Below is a small trained network, with its code and all its weights. Each question gives an input and a class and asks what happens when units are switched off, that is, made to give their printed mean instead of their output.

import numpy as np


def w(rows, s, z=0):
    codes = np.array(rows[::2]) - 128.0
    scale = np.full(codes.shape[1], s)
    scale[-1] = z or s
    return codes * scale


def f(y):
    return np.maximum(y, 0)


def log_softmax(a):
    a = a - a.max(-1, keepdims=True)
    return a - np.log(np.exp(a).sum(-1, keepdims=True))


def net(x, mask):
    res = np.array(x, float).reshape(1, 7) / 4 @ E
    y = f(res @ A[0][:, :-1].T + A[0][:, -1])
    res = res + np.where(mask, y, B[0][:, -1]) @ B[0][:, :-1]
    return log_softmax(res[-1] @ U[:, :-1].T + U[:, -1])


A, B = {}, {}
E = w([
[223,133,157],'x0',
[185,235,73],'x1',
[156,146,36],'x2',
[255,136,153],'x3',
[135,249,200],'x4',
[54,215,151],'x5',
[137,159,51],'x6',
],0.008)
A[0] = w([
[132,132,116,73],'neuron 0',
[236,132,140,82],'neuron 1',
[140,201,33,175],'neuron 2',
[115,185,97,76],'neuron 3',
[132,130,85,148],'neuron 4',
[54,125,83,176],'neuron 5',
[99,19,137,137],'neuron 6',
[129,204,95,138],'neuron 7',
[118,55,213,116],'neuron 8',
[120,115,127,118],'neuron 9',
[179,154,138,229],'neuron 10',
[79,25,100,92],'neuron 11',
[205,142,129,134],'neuron 12',
[126,143,131,88],'neuron 13',
[118,129,145,82],'neuron 14',
[136,116,138,91],'neuron 15',
[205,127,141,64],'neuron 16',
[139,130,121,64],'neuron 17',
[192,65,133,151],'neuron 18',
[115,209,216,83],'neuron 19',
[133,140,120,90],'neuron 20',
[77,139,103,3],'neuron 21',
[90,88,119,104],'neuron 22',
[97,83,123,92],'neuron 23',
[63,53,135,119],'neuron 24',
[113,149,175,92],'neuron 25',
[91,53,136,111],'neuron 26',
[86,39,141,111],'neuron 27',
[115,180,220,88],'neuron 28',
[70,146,252,106],'neuron 29',
[85,23,85,122],'neuron 30',
],0.012,0.0084)
B[0] = w([
[117,146,94,128],'neuron 0',
[123,45,94,210],'neuron 1',
[20,61,105,254],'neuron 2',
[88,40,121,167],'neuron 3',
[98,102,106,173],'neuron 4',
[2,175,116,230],'neuron 5',
[181,214,59,238],'neuron 6',
[65,87,152,210],'neuron 7',
[226,188,90,216],'neuron 8',
[132,134,126,138],'neuron 9',
[111,20,120,244],'neuron 10',
[151,189,47,223],'neuron 11',
[126,10,100,206],'neuron 12',
[113,84,133,131],'neuron 13',
[121,120,136,132],'neuron 14',
[134,117,128,132],'neuron 15',
[112,38,90,174],'neuron 16',
[125,111,131,128],'neuron 17',
[169,27,21,228],'neuron 18',
[85,43,210,222],'neuron 19',
[123,130,109,130],'neuron 20',
[102,148,145,142],'neuron 21',
[122,165,105,171],'neuron 22',
[153,163,122,164],'neuron 23',
[140,249,132,217],'neuron 24',
[124,114,168,161],'neuron 25',
[166,230,117,198],'neuron 26',
[173,205,115,212],'neuron 27',
[123,29,237,207],'neuron 28',
[181,189,211,236],'neuron 29',
[131,211,44,241],'neuron 30',
],0.0065,0.0089)
U = w([
[134,92,111,252],'0',
[75,149,135,88],'1',
[194,220,88,85],'2',
[187,146,254,65],'3',
[249,97,108,125],'4',
],0.01,0.0043)

Each question gives the input, the list of numbers given to net, and the class t.
The units are the neurons (one row each of A and B). Each row of codes is followed by its name. A weight is (code - 128) times the scale printed after its matrix; where a second scale follows, it is the last column's (A, B and U).
mask holds one flag per neuron, in row order. A switched-off neuron (its flag False) gives its mean, the last column of its row in B, instead of its output. The means were averaged over made-up inputs and are rounded, as every weight is.
A unit's drop is (log p(t) with every unit on - log p(t) with that unit switched off) / (log p(t) with every unit on - log p(t) with every unit switched off).
The circuit of an input: a set's keep is (log p(t) with only the set's units on - log p(t) with every unit switched off) / (log p(t) with every unit on - log p(t) with every unit switched off). Starting from the 12 units with the biggest drops (on a tie, the unit counted first), units are removed one at a time, each time the one whose removal leaves the highest keep (on an exact tie, the one counted first), for as long as the keep stays at least 0.8.
circuit, biggest first: the units of the circuit, biggest drop first
most important unit: the unit with the biggest drop
top k neurons: the k neurons with the biggest drops, biggest first
drop of u: that unit's drop, to one decimal
input [-5,7,1,-5,7,7,-8], class 3: circuit, biggest first -> (neuron 29; neuron 28)
input [4,7,4,5,-4,4,0], class 0: most important unit -> neuron 2
input [8,-7,-8,1,-2,5,7], class 3: top 3 neurons -> (neuron 29; neuron 30; neuron 11)
input [3,-1,-4,-2,-2,-1,7], class 2: circuit, biggest first -> (neuron 19; neuron 28; neuron 12)
input [-3,-6,-1,-1,2,5,-3], class 3: top 2 neurons -> (neuron 29; neuron 28)
input [8,6,1,-5,-3,3,7], class 1: top 2 neurons -> (neuron 18; neuron 2)
input [0,7,-7,5,8,6,7], class 3: top 2 neurons -> (neuron 28; neuron 19)
input [6,5,-7,4,8,4,7], class 3: top 3 neurons -> (neuron 28; neuron 19; neuron 18)
input [-4,-1,2,1,1,-4,7], class 1: drop of neuron 18 -> 0.2
input [0,3,3,-4,-4,3,3], class 1: top 2 neurons -> (neuron 5; neuron 18)
input [6,5,2,-4,0,3,-8], class 3: drop of neuron 18 -> 0.2
input [3,-1,3,0,3,7,3], class 1: drop of neuron 7 -> 0.1
